Below is a small trained network, with its code and all its weights. Each question gives an input and a target symbol and asks what happens when units are switched off, that is, made to give their printed mean instead of their output.

import numpy as np


def w(rows, s, z=0):
    codes = np.array(rows[::2]) - 128.0
    scale = np.full(codes.shape[1], s)
    scale[-1] = z or s
    return codes * scale


def norm(h):
    return h / np.sqrt((h * h).mean(-1, keepdims=True) + 1e-5)


def f(y):
    return y / 2 * (1 + np.tanh(0.7978845608 * (y + 0.044715 * y**3)))


def softmax(a):
    e = np.exp(a - a.max(-1, keepdims=True))
    return e / e.sum(-1, keepdims=True)


def log_softmax(a):
    a = a - a.max(-1, keepdims=True)
    return a - np.log(np.exp(a).sum(-1, keepdims=True))


def net(x, mask):
    ids = ['βδζηθλξπστφω'.index(c) for c in x.split()]
    T = len(ids)
    res = E[ids] + P[:T]
    q, k, v = (norm(res) @ M[0].T for M in (Q, K, V))
    z = softmax(np.where(np.tri(T) > 0, q @ k.T / 3**0.5, -1e9)) @ v
    res = res + np.where(mask[0], z, O[0][:, -1]) @ O[0][:, :-1]
    y = f(norm(res) @ A[0][:, :-1].T + A[0][:, -1])
    res = res + np.where(mask[1:25], y, B[0][:, -1]) @ B[0][:, :-1]
    return log_softmax(norm(res)[-1] @ U[:, :-1].T + U[:, -1])


Q, K, V, O, A, B = {}, {}, {}, {}, {}, {}
E = w([
[137,126,89,130],'β',
[121,131,107,136],'δ',
[139,28,79,106],'ζ',
[120,125,94,141],'η',
[182,113,160,161],'θ',
[162,79,135,226],'λ',
[133,219,29,73],'ξ',
[182,75,155,205],'π',
[84,102,119,20],'σ',
[165,126,81,97],'τ',
[121,4,137,111],'φ',
[81,65,159,67],'ω',
],0.018)
P = w([
[144,254,68,115],'0',
[212,82,59,86],'1',
[215,78,66,91],'2',
[209,81,75,100],'3',
[204,87,83,109],'4',
[196,92,92,115],'5',
[193,97,97,128],'6',
[186,99,109,137],'7',
[183,105,118,148],'8',
[174,109,130,159],'9',
],0.007)
Q[0] = w([
[85,53,191,111],'h0',
[68,254,128,120],'h0',
[133,106,221,161],'h0',
],0.033)
K[0] = w([
[106,43,139,112],'h0',
[190,157,2,94],'h0',
[168,52,126,152],'h0',
],0.032)
V[0] = w([
[18,3,19,232],'h0',
[15,201,112,237],'h0',
[106,141,242,98],'h0',
],0.013)
O[0] = w([
[6,63,77,232,185],'h0',
[61,213,220,153,2],'h0',
[148,93,161,57,67],'h0',
],0.014,0.009)
A[0] = w([
[144,183,147,158,58],'n0',
[85,136,164,163,62],'n1',
[163,162,178,121,71],'n2',
[114,127,158,104,161],'n3',
[134,94,144,150,63],'n4',
[145,126,131,119,72],'n5',
[127,138,151,78,110],'n6',
[113,129,156,94,162],'n7',
[61,148,105,87,229],'n8',
[78,127,91,149,105],'n9',
[128,132,131,130,91],'n10',
[107,198,86,157,3],'n11',
[129,141,132,148,113],'n12',
[174,101,174,183,163],'n13',
[155,124,187,129,181],'n14',
[103,129,197,123,151],'n15',
[135,121,95,116,78],'n16',
[127,104,134,96,85],'n17',
[4,116,92,3,15],'n18',
[112,155,129,109,61],'n19',
[138,148,88,140,67],'n20',
[127,126,128,128,101],'n21',
[113,129,150,136,189],'n22',
[197,158,167,219,105],'n23',
],0.033,0.0052)
B[0] = w([
[85,63,140,67,174],'n0',
[85,188,114,165,167],'n1',
[193,162,84,126,159],'n2',
[107,93,114,126,119],'n3',
[97,123,97,111,175],'n4',
[118,136,161,134,135],'n5',
[83,103,122,159,148],'n6',
[119,83,113,129,125],'n7',
[162,189,133,158,153],'n8',
[163,130,192,120,255],'n9',
[136,125,120,130,116],'n10',
[137,89,36,171,209],'n11',
[115,105,129,126,140],'n12',
[94,144,81,109,186],'n13',
[96,122,82,134,135],'n14',
[57,108,96,89,128],'n15',
[115,149,155,113,204],'n16',
[95,145,127,102,162],'n17',
[50,94,2,93,170],'n18',
[154,134,120,102,128],'n19',
[146,130,174,127,185],'n20',
[129,126,126,124,123],'n21',
[109,110,96,142,132],'n22',
[140,146,217,104,219],'n23',
],0.065,0.0092)
U = w([
[147,136,146,116,68],'β',
[135,171,109,176,158],'δ',
[171,107,150,149,106],'ζ',
[209,121,62,147,137],'η',
[155,210,105,86,68],'θ',
[63,134,165,172,192],'λ',
[149,144,142,102,131],'ξ',
[66,149,198,73,3],'π',
[136,152,159,108,173],'σ',
[144,179,168,102,187],'τ',
[108,8,163,143,28],'φ',
[66,104,65,106,184],'ω',
],0.014,0.0035)

Each question gives the input, a string of symbols that net reads in full, and the target symbol t.
The units are the heads (3 rows each of Q, K, V and O) and the neurons (one row each of A and B). Each row of codes is followed by its name. A weight is (code - 128) times the scale printed after its matrix; where a second scale follows, it is the last column's (O, A, B and U).
mask holds one flag per unit, heads first, then neurons. A switched-off unit (its flag False) gives its mean, the last column of its rows in O or B, instead of its output. The means were averaged over made-up inputs and are rounded, as every weight is.
A unit's drop is (log p(t) with every unit on - log p(t) with that unit switched off) / (log p(t) with every unit on - log p(t) with every unit switched off).
The circuit of an input: a set's keep is (log p(t) with only the set's units on - log p(t) with every unit switched off) / (log p(t) with every unit on - log p(t) with every unit switched off). Starting from the 12 units with the biggest drops (on a tie, the unit counted first), units are removed one at a time, each time the one whose removal leaves the highest keep (on an exact tie, the one counted first), for as long as the keep stays at least 0.8.
units of the circuit, in order: the units of the circuit, biggest drop first
most important unit: the unit with the biggest drop
top k neurons: the k neurons with the biggest drops, biggest first
drop of u: that unit's drop, to one decimal
input η β π β ξ λ λ β δ, target λ: top 3 neurons -> (n1, n23, n11)
input λ λ δ θ ω θ ω ζ π λ, target π: top 3 neurons -> (n11, n13, n4)
input λ ξ δ φ β δ η, target δ: units of the circuit, in order -> (h0, n8)
input ω θ η φ β λ π, target π: top 3 neurons -> (n11, n13, n4)
input δ τ π β π, target π: units of the circuit, in order -> (n11, n13, n18)
input β τ ω λ τ ξ φ σ β, target φ: top 3 neurons -> (n11, n0, n23)
input ω π φ ζ τ, target π: units of the circuit, in order -> (n11)
input θ ω β, target η: units of the circuit, in order -> (n2, h0, n6)
input σ ξ φ λ δ, target θ: top 2 neurons -> (n11, n0)
input σ β ξ σ ξ σ λ τ δ β, target θ: top 3 neurons -> (n11, n9, n23)
input φ η θ, target φ: top 2 neurons -> (n23, n8)
input λ ξ β φ ξ δ, target δ: top 3 neurons -> (n11, n1, n8)
input η β ζ σ ω δ δ π ω π, target ω: top 2 neurons -> (n23, n9)
input θ φ ω τ σ ξ δ, target η: most important unit -> n2
input λ λ ξ, target η: top 3 neurons -> (n11, n9, n23)
input φ δ ζ, target φ: drop of n1 -> 0.1
input β β β ω ζ η, target φ: drop of n5 -> 0.0
input β λ σ ξ θ ζ ζ τ, target φ: drop of n0 -> 0.5
